(in the rows, 128 means zero)
Each row of numbers stands for one thing and depends on some of the facts below. Use the named rows to name the rest.

There are 3 kinds of fact about the things: Φ, θ, Λ.
Φ: belongs to class; θ: is of sort; Λ: points at
satre	Φ	b; dutak	Φ	b; sotive	Φ	b; skasti	Φ	b; kefler	Φ	a; pigrum	Φ	a; sabrol	Φ	a; zulem	Φ	b; drodrapa	Φ	b; seskos	Φ	b; rono	Φ	b
flebren	Φ	a; pinok	Φ	b; zusku	Φ	b; dorinim	Φ	b; gisus	Φ	a; flaklem	Φ	a; nuplu	Φ	a; skelan	Φ	a; kluzako	Φ	a; gebofle	Φ	a; plapum	Φ	a
klidros	Φ	a; bera	Φ	b; pludil	Φ	a; gelupa	Φ	a; flodroso	Φ	a; bemen	Φ	a; grudim	Φ	b; drobrol	Φ	a; klukle	Φ	a; gebigin	Φ	a; bafani	Φ	b
skodro	Φ	b; buskabri	Φ	a; vite	Φ	a; ratedu	Φ	b; skegrenu	Φ	a; zoklak	Φ	a; dasen	Φ	b; pluskudren	Φ	b; mafatrur	Φ	a; sikle	Φ	a; feflin	Φ	a
kluzan	Φ	a; sidror	Φ	a; dremo	Φ	a; napun	Φ	a; goplin	Φ	b; plele	Φ	b; brisem	Φ	a; stoklona	Φ	a; stoka	Φ	b; molozi	Φ	a; beme	Φ	b
meklik	Φ	b; manaske	Φ	a; restal	Φ	a; muzis	Φ	a; sosos	Φ	b; bipan	Φ	a; buken	Φ	a; flonam	Φ	b; nisatok	Φ	a; galutrin	Φ	b; klasok	Φ	b
darek	Φ	a; grodres	Φ	b; plastas	Φ	a; brudo	Φ	b; flirusti	Φ	a; flaplo	Φ	b; gozur	Φ	a; netom	Φ	b; libre	Φ	a; brako	Φ	b; famum	Φ	a
lalol	Φ	a; klibram	Φ	a; drosto	Φ	b; rana	Φ	b; brabra	Φ	a; siplal	Φ	b; traskir	Φ	a; gragral	Φ	b; pogrel	Φ	a; dropogrun	Φ	a; greski	Φ	a
runul	Φ	a; nebes	Φ	a; brafom	Φ	b; skavul	Φ	a; noskos	Φ	b; zizora	Φ	a; traplom	Φ	a; faranu	Φ	a; kloples	Φ	b; bikolek	Φ	b; kestis	Φ	a
nidi	Φ	b; goplos	Φ	a; tromun	Φ	a; stabroston	Φ	b; vibrol	Φ	a; sefo	Φ	b; limim	Φ	a; betu	Φ	a; fibutra	Φ	a; kluklel	Φ	a; vitru	Φ	a
taplel	Φ	a; rako	Φ	b; mifor	Φ	b; zipeskom	Φ	b; klimitrum	Φ	b; bridul	Φ	b; nize	Φ	b; dustun	Φ	a; masti	Φ	b; stamun	Φ	a; filufan	Φ	a
midak	Φ	a; finul	Φ	a; nubiplil	Φ	a; gedron	Φ	b; stusto	Φ	a; klavik	Φ	b; depir	Φ	a; skuplodi	Φ	b; nistufla	Φ	a; grefebak	Φ	a; vaskir	Φ	b
bruflan	Φ	b; zete	Φ	b; drubu	Φ	b; stofak	Φ	a; dodro	Φ	a; vebrorir	Φ	b; toplon	Φ	a; fabre	Φ	a; ruflite	Φ	a; broske	Φ	a; naskom	Φ	a
rokor	Φ	a; sostudrim	Φ	a; pider	Φ	a; gidek	Φ	b; stobu	Φ	b; ripan	Φ	a; gadun	Φ	b; totrok	Φ	b; tuflir	Φ	b; dusomes	Φ	a; saflo	Φ	b
petaper	Φ	a; taden	Φ	b; trizu	Φ	a; gruzi	Φ	a; togrin	Φ	b; valen	Φ	b; druskor	Φ	a; trabu	Φ	a; zudrun	Φ	a; grure	Φ	a; vimi	Φ	a
zafin	Φ	b; plorok	Φ	a; bigam	Φ	a; tatim	Φ	a; febu	Φ	a; klabom	Φ	a; triskin	Φ	a; pumis	Φ	b; dronik	Φ	a; babran	Φ	a; digoklin	Φ	a
madanel	Φ	a; skezun	Φ	a; rivok	Φ	b; skeviri	Φ	a; fakel	Φ	a; larak	Φ	b; bogik	Φ	b; muli	Φ	a; skosem	Φ	a; nepi	Φ	b; satre	θ	540
dutak	θ	540; sotive	θ	540; skasti	θ	455; kefler	θ	455; pigrum	θ	795; sabrol	θ	540; zulem	θ	795; drodrapa	θ	187; seskos	θ	540; rono	θ	540; flebren	θ	540
pinok	θ	540; zusku	θ	455; dorinim	θ	540; gisus	θ	212; flaklem	θ	540; nuplu	θ	540; skelan	θ	540; kluzako	θ	187; gebofle	θ	212; plapum	θ	540; klidros	θ	187
bera	θ	540; pludil	θ	564; gelupa	θ	540; flodroso	θ	455; bemen	θ	564; grudim	θ	564; drobrol	θ	540; klukle	θ	540; gebigin	θ	564; bafani	θ	455; skodro	θ	564
buskabri	θ	455; vite	θ	540; ratedu	θ	455; skegrenu	θ	540; zoklak	θ	564; dasen	θ	455; pluskudren	θ	795; mafatrur	θ	540; sikle	θ	795; feflin	θ	540; kluzan	θ	455
sidror	θ	540; dremo	θ	540; napun	θ	540; goplin	θ	540; plele	θ	212; brisem	θ	564; stoklona	θ	212; stoka	θ	795; molozi	θ	540; beme	θ	795; meklik	θ	187
manaske	θ	795; restal	θ	212; muzis	θ	540; sosos	θ	212; bipan	θ	540; buken	θ	564; flonam	θ	795; nisatok	θ	540; galutrin	θ	540; klasok	θ	564; darek	θ	540
grodres	θ	212; plastas	θ	540; brudo	θ	795; flirusti	θ	540; flaplo	θ	540; gozur	θ	540; netom	θ	540; libre	θ	540; brako	θ	187; famum	θ	540; lalol	θ	455
klibram	θ	540; drosto	θ	795; rana	θ	564; brabra	θ	212; siplal	θ	187; traskir	θ	540; gragral	θ	540; pogrel	θ	212; dropogrun	θ	212; greski	θ	564; runul	θ	540
nebes	θ	540; brafom	θ	212; skavul	θ	564; noskos	θ	540; zizora	θ	212; traplom	θ	212; faranu	θ	540; kloples	θ	540; bikolek	θ	187; kestis	θ	455; nidi	θ	187
goplos	θ	455; tromun	θ	564; stabroston	θ	212; vibrol	θ	540; sefo	θ	540; limim	θ	540; betu	θ	212; fibutra	θ	540; kluklel	θ	540; vitru	θ	187; taplel	θ	212
rako	θ	187; mifor	θ	540; zipeskom	θ	540; klimitrum	θ	212; bridul	θ	540; nize	θ	540; dustun	θ	540; masti	θ	564; stamun	θ	540; filufan	θ	540; midak	θ	212
finul	θ	455; nubiplil	θ	564; gedron	θ	564; stusto	θ	212; klavik	θ	564; depir	θ	564; skuplodi	θ	540; nistufla	θ	212; grefebak	θ	212; vaskir	θ	540; bruflan	θ	212
zete	θ	455; drubu	θ	540; stofak	θ	564; dodro	θ	795; vebrorir	θ	540; toplon	θ	540; fabre	θ	540; ruflite	θ	187; broske	θ	564; naskom	θ	540; rokor	θ	540
sostudrim	θ	564; pider	θ	540; gidek	θ	540; stobu	θ	540; ripan	θ	540; gadun	θ	540; totrok	θ	212; tuflir	θ	212; dusomes	θ	212; saflo	θ	540; petaper	θ	540
taden	θ	187; trizu	θ	187; gruzi	θ	540; togrin	θ	455; valen	θ	455; druskor	θ	540; trabu	θ	564; zudrun	θ	212; grure	θ	212; vimi	θ	455; zafin	θ	540
plorok	θ	540; bigam	θ	564; tatim	θ	187; febu	θ	212; klabom	θ	540; triskin	θ	212; pumis	θ	540; dronik	θ	212; babran	θ	212; digoklin	θ	540; madanel	θ	540
skezun	θ	540; rivok	θ	540; skeviri	θ	795; fakel	θ	187; larak	θ	540; bogik	θ	187; muli	θ	540; skosem	θ	540; nepi	θ	540; sotive	Λ	vitru; pigrum	Λ	vitru
pigrum	Λ	larak; pigrum	Λ	bridul; pigrum	Λ	buken; sabrol	Λ	klasok; sabrol	Λ	muzis; sabrol	Λ	klimitrum; drodrapa	Λ	togrin; drodrapa	Λ	traskir; drodrapa	Λ	drosto; drodrapa	Λ	nuplu; seskos	Λ	klibram
seskos	Λ	rokor; seskos	Λ	flaplo; seskos	Λ	trabu; dorinim	Λ	plapum; dorinim	Λ	larak; dorinim	Λ	brafom; dorinim	Λ	buken; dorinim	Λ	sidror; skelan	Λ	flodroso; kluzako	Λ	pumis; kluzako	Λ	limim
kluzako	Λ	stobu; kluzako	Λ	ripan; gebofle	Λ	vitru; gebofle	Λ	saflo; klidros	Λ	libre; klidros	Λ	nuplu; klidros	Λ	pider; grudim	Λ	famum; grudim	Λ	zusku; grudim	Λ	siplal; drobrol	Λ	zoklak
drobrol	Λ	fakel; drobrol	Λ	druskor; drobrol	Λ	fabre; drobrol	Λ	klasok; drobrol	Λ	runul; skodro	Λ	toplon; skodro	Λ	sostudrim; skodro	Λ	brako; skodro	Λ	vite; skodro	Λ	kloples; buskabri	Λ	klasok
buskabri	Λ	brisem; buskabri	Λ	skegrenu; ratedu	Λ	traplom; ratedu	Λ	zulem; ratedu	Λ	buken; mafatrur	Λ	dasen; sikle	Λ	gozur; sikle	Λ	napun; sikle	Λ	satre; sikle	Λ	pinok; sikle	Λ	flaklem
dremo	Λ	gozur; dremo	Λ	kestis; dremo	Λ	pludil; dremo	Λ	skegrenu; goplin	Λ	sostudrim; goplin	Λ	flodroso; goplin	Λ	pluskudren; plele	Λ	satre; plele	Λ	manaske; plele	Λ	drosto; stoklona	Λ	drosto
stoklona	Λ	filufan; stoka	Λ	plapum; stoka	Λ	gelupa; stoka	Λ	feflin; stoka	Λ	flirusti; stoka	Λ	darek; molozi	Λ	petaper; molozi	Λ	noskos; beme	Λ	fabre; beme	Λ	traskir; beme	Λ	nistufla
meklik	Λ	midak; meklik	Λ	pider; meklik	Λ	kluzan; sosos	Λ	dasen; sosos	Λ	bikolek; bipan	Λ	brako; bipan	Λ	dasen; bipan	Λ	siplal; flonam	Λ	zudrun; flonam	Λ	kefler; flonam	Λ	rako
nisatok	Λ	trizu; nisatok	Λ	pludil; plastas	Λ	fakel; plastas	Λ	noskos; plastas	Λ	siplal; netom	Λ	dasen; netom	Λ	galutrin; netom	Λ	pluskudren; netom	Λ	darek; netom	Λ	vimi; lalol	Λ	manaske
lalol	Λ	grodres; lalol	Λ	vibrol; brabra	Λ	nebes; brabra	Λ	sidror; gragral	Λ	greski; gragral	Λ	bemen; gragral	Λ	gruzi; pogrel	Λ	satre; pogrel	Λ	zudrun; dropogrun	Λ	pider; dropogrun	Λ	stobu
skavul	Λ	greski; skavul	Λ	famum; skavul	Λ	bemen; skavul	Λ	skegrenu; faranu	Λ	bera; faranu	Λ	gisus; goplos	Λ	dasen; goplos	Λ	galutrin; goplos	Λ	dustun; goplos	Λ	flebren; goplos	Λ	gisus
stabroston	Λ	petaper; stabroston	Λ	saflo; stabroston	Λ	klimitrum; sefo	Λ	brafom; sefo	Λ	ruflite; fibutra	Λ	toplon; fibutra	Λ	rokor; kluklel	Λ	toplon; kluklel	Λ	pumis; zipeskom	Λ	noskos; nize	Λ	totrok
nize	Λ	manaske; nize	Λ	tromun; masti	Λ	zizora; masti	Λ	skegrenu; stamun	Λ	gelupa; stamun	Λ	manaske; nubiplil	Λ	skegrenu; nubiplil	Λ	betu; gedron	Λ	toplon; gedron	Λ	nidi; stusto	Λ	gruzi
klavik	Λ	pumis; klavik	Λ	dutak; klavik	Λ	skuplodi; klavik	Λ	flodroso; klavik	Λ	manaske; depir	Λ	napun; depir	Λ	pinok; grefebak	Λ	gadun; grefebak	Λ	vimi; vaskir	Λ	druskor; vaskir	Λ	bafani
zete	Λ	traskir; zete	Λ	bruflan; zete	Λ	tatim; drubu	Λ	plapum; drubu	Λ	siplal; stofak	Λ	taplel; stofak	Λ	muzis; stofak	Λ	finul; dodro	Λ	gelupa; dodro	Λ	traskir; dodro	Λ	mifor
dodro	Λ	nebes; vebrorir	Λ	drosto; vebrorir	Λ	betu; broske	Λ	gadun; broske	Λ	nebes; naskom	Λ	muzis; gidek	Λ	plapum; gidek	Λ	brudo; tuflir	Λ	rana; tuflir	Λ	gelupa; tuflir	Λ	klibram
dusomes	Λ	digoklin; dusomes	Λ	brisem; dusomes	Λ	klukle; taden	Λ	muzis; taden	Λ	skegrenu; valen	Λ	plapum; valen	Λ	druskor; valen	Λ	betu; valen	Λ	trabu; grure	Λ	fakel; grure	Λ	galutrin
grure	Λ	brudo; zafin	Λ	bogik; zafin	Λ	rono; zafin	Λ	pider; zafin	Λ	finul; plorok	Λ	skeviri; plorok	Λ	gebigin; plorok	Λ	skegrenu; bigam	Λ	togrin; bigam	Λ	dutak; bigam	Λ	nidi
bigam	Λ	tromun; bigam	Λ	buken; febu	Λ	plapum; febu	Λ	bikolek; klabom	Λ	finul; triskin	Λ	kefler; triskin	Λ	bikolek; triskin	Λ	trabu; dronik	Λ	pumis; dronik	Λ	bikolek; babran	Λ	bera
babran	Λ	digoklin; babran	Λ	vite; madanel	Λ	gozur; madanel	Λ	dustun; madanel	Λ	rono; madanel	Λ	mifor; skezun	Λ	larak; skezun	Λ	grodres; skezun	Λ	saflo; rivok	Λ	filufan; rivok	Λ	klimitrum
muli	Λ	pumis; muli	Λ	larak; muli	Λ	trizu; muli	Λ	brisem; skosem	Λ	midak; skosem	Λ	skasti; nepi	Λ	satre; nepi	Λ	manaske

Known rows:
rako: [139 164 128 103 168 111 109  99 105 116  89 178 125 118 110 155 137 163
 165 103 133  21 128 136 140 127 128 127 160 147]
vite: [141 134 127 141 117 132 135 136 148 112 146 115 125 122 143 126 105 119
 114 131 126 179 120 122 148 126 123 108 104 129]
klabom: [129 127 117 147 107 140 130 143 153 130 156 108 140 132 141 109 103  99
 118 146 136 168 156 138 123 148 132 119 110 124]
gedron: [110  61 108  90 151  98 119 105 107 137 125 123 123 132 124  97 198 125
 142 125 121  55 119 125 112 162 117 171 156 153]
trabu: [157  97  98 117 125 112 144 148 160 138 169 101 132 122 144 139 132 143
 131 131  90 175 118 110 141 129 124 117 110 153]
gragral: [ 94 106 152 112 150 117 110  97 105 124  85 131 109 134 123 103 157 125
 117 119 149  65 139 129 109 155 129 168 153 119]
totrok: [109 115 164 111 160 108 113 114  95 120  69 159 106 126 108 134 156 149
 139 118 145  86  97 136 127 111 106 157 149 121]
brabra: [132 124 112 157 106 146 126 157 141 141 154 127 148 124 122 128 111 113
 137 141 130 171 149 149 108 114 122 124 107 113]
skavul: [147  91  74 115 104 133 135 152 166 165 166  91 116 127 147 139 134 130
 130 150 113 160 162 110 121 147 141 132 119 146]
pogrel: [134 141 111 153 107 160 132 163 138 146 144 122 135 136 123 125 122 126
 141 125 137 184 145 160 120 118 129 128 111 119]
ruflite: [174 185  88 138 123 142 129 140 150 124 156 153 148 112 129 166  92 146
 162 121 119 123 146 137 151 113 136  83 115 148]
madanel: [131 130 118 148 105 145 131 141 153 131 156 106 135 132 142 109 107 106
 117 134 134 171 155 136 123 142 138 121 111 124]
skodro: [108  63 114  90 150  95 118 106 113 140 122 122 121 137 125  94 191 130
 146 125 121  57 119 123 112 160 123 170 160 156]
mafatrur: [128 137 132 157  89 143 125 129 175 136 167 103 130 140 150  76  99 111
 137 117 138 176 143 124 119 121 155 122 125 135]
bogik: [138 165 130 102 169 109 109 100 106 116  88 180 126 119 112 154 136 161
 165 108 134  20 128 137 140 129 129 126 160 148]
grefebak: [133 127 114 156 100 145 126 155 145 144 153 126 142 128 125 120 109 111
 143 140 139 175 145 147 112 112 124 123 112 120]
togrin: [ 99 142 170 105 128 122 143 116  57 144  89 163 134 147  92 162 147 129
 130 144 129  71  76 115 119  91 132 127 170 112]
dasen: [ 97 152 186 111 110 119 138 106  82 151  97 160 128 155 103 130 136 133
 149 129 136  78  67 105 115  72 152 129 187 126]

Rows to name:
No name comes twice in this set of rows, the named rows included.
[127 128 132 154 111 134 130 142 165 134 159 105 150 133 142 106  92 114
 118 133 122 169 162 131 108 135 145 122 112 119] : plastas
[100 132 150 117 162 141 117 131  86 140  66 143 111 152 100 118 183 156
 143  93 148  94 127 176 116 138 129 177 155 117] : plele
[127 164 118 110 164 125 108 109 105 133  95 169 142 132 107 139 143 154
 168 107 136  15 163 160 114 152 143 142 162 141] : drodrapa
[104 117 175 107 162 100 116  95 111 107  77 140 104 132 127 111 147 140
 119 111 140  80 104 119 133 134 123 153 153 129] : galutrin
[144 137 124 146 114 138 131 155 141 129 135 133 127 121 126 143 108 129
 137 134 131 188 115 137 140  98 115 112 106 124] : zudrun
[144 135 113 129 104 147 130 135 152 128 124 109  86 116 147 155 105 128
 102 143 141 177 138 101 149 123 129 115 107 120] : skegrenu
[132 147 114 150 118 163 139 150 140 131 146  98 132 143 135 111 132 128
 116 105 124 185 151 156 133 148 144 129 108 122] : stamun
[157 165 105 132 119 138 135 133 150 117 154 124 135 118 144 145  99 136
 128 130 116 149 137 117 154 129 140  93 112 141] : skeviri
[119  75 138  78 171  81 124 111 117 132  95 130 107 131 127 133 172 155
 133 132 114  72 106 110 132 149 118 158 157 153] : klasok
[158 184 104 131 129 156 143 144 139 119 145 118 132 133 139 142 121 154
 130 104 111 164 131 143 168 139 149  97 113 145] : manaske
[146  89  78 125 116 126 140 154 154 151 183  95 149 130 139 118 143 121
 134 140  98 161 145 131 120 153 129 127 111 150] : bigam
[128 135 133 159  93 139 126 131 172 136 168 102 136 136 148  84  96 115
 131 118 130 174 150 123 114 123 153 123 122 129] : bipan
[ 95 116 156 113 161 124 114 103 104 127  79 127 109 138 121 112 163 140
 112 108 141  71 145 135 110 156 134 171 151 113] : vebrorir

Now the same things, written a new way:
Some things and their rows:
lalol: [168 132 149 105 164 105 117 120 113  94 174 103]
finul: [139 132 142 119 177 106 118 117 105 123 186 112]
vaskir: [150 122 181 126 167 147 109 102  70  97 131 106]
nidi: [138 129 177 163 164 119 102  86  79  97 111  98]
febu: [165 120 152  71 149 112 140  84  87 128 150  75]
stobu: [141 131 173 149 160 143  99 100  74 116 138 101]
bridul: [151 115 167 142 161 142  92  95  83 102 127  99]
pigrum: [167 136 176  69 163 119  83 103 136 112 172 102]
pider: [135 138 150 118 166  94 121 109 100 135 171  94]
sosos: [159 119 179 106 144 163 124  82  57 124 124  83]
pluskudren: [144 136 197 121 160 173  80  80 109 127 153 117]
skasti: [145 128 168 151 167 154  99 113  78 107 155 115]
dronik: [166 122 150  72 142 111 135  89  85 130 153  73]
dustun: [138 136 153 111 170 102 133  94 103 126 169 102]
plastas: [153 126 160  89 176 105 137 100 101 101 158 101]
klibram: [145 132 149 111 164 100 127  91 110 120 165  98]
sostudrim: [135 139 168 106 168  82 126  72 111 126 143  88]
nize: [161 132 181 135 154 144 100 105  76  92 131  96]

Which thing is each row?
No name comes twice in this set of rows, the named rows included.
[158 131 153  76 145 107 129 104  76 139 160  68] : dropogrun
[149 143 165  95 166  99 134 114  95 107 167  96] : madanel
[152 137 162  96 169 102 138  99 101 107 164 101] : faranu
[150 141 162  98 166  96 127 113  95 111 167  93] : skosem
[155 134 190 125 159 155 121  94  74  90 133 104] : netom
[150 131 142 118 171 110 124 104 116 113 180 112] : kefler
[125 120 179 153 181 127 115  78  77 101 113 109] : siplal
[147 146 169 111 171  73 133 105  97  92 145  88] : kluzako
[124 118 189 132 179 127  96  84  73 122 108  97] : klasok
[143 118 145 105 176  96 119  99 107 118 156  99] : petaper
[140 128 158 108 166  76 107  77 114 125 134  82] : buken
[133 131 183 159 170 121 110  91  74  99 117  97] : rako
[162 122 149  73 147 106 125 102  81 134 153  70] : stoklona
[153 134 164  91 170 105 142  95 103 101 161 102] : bipan

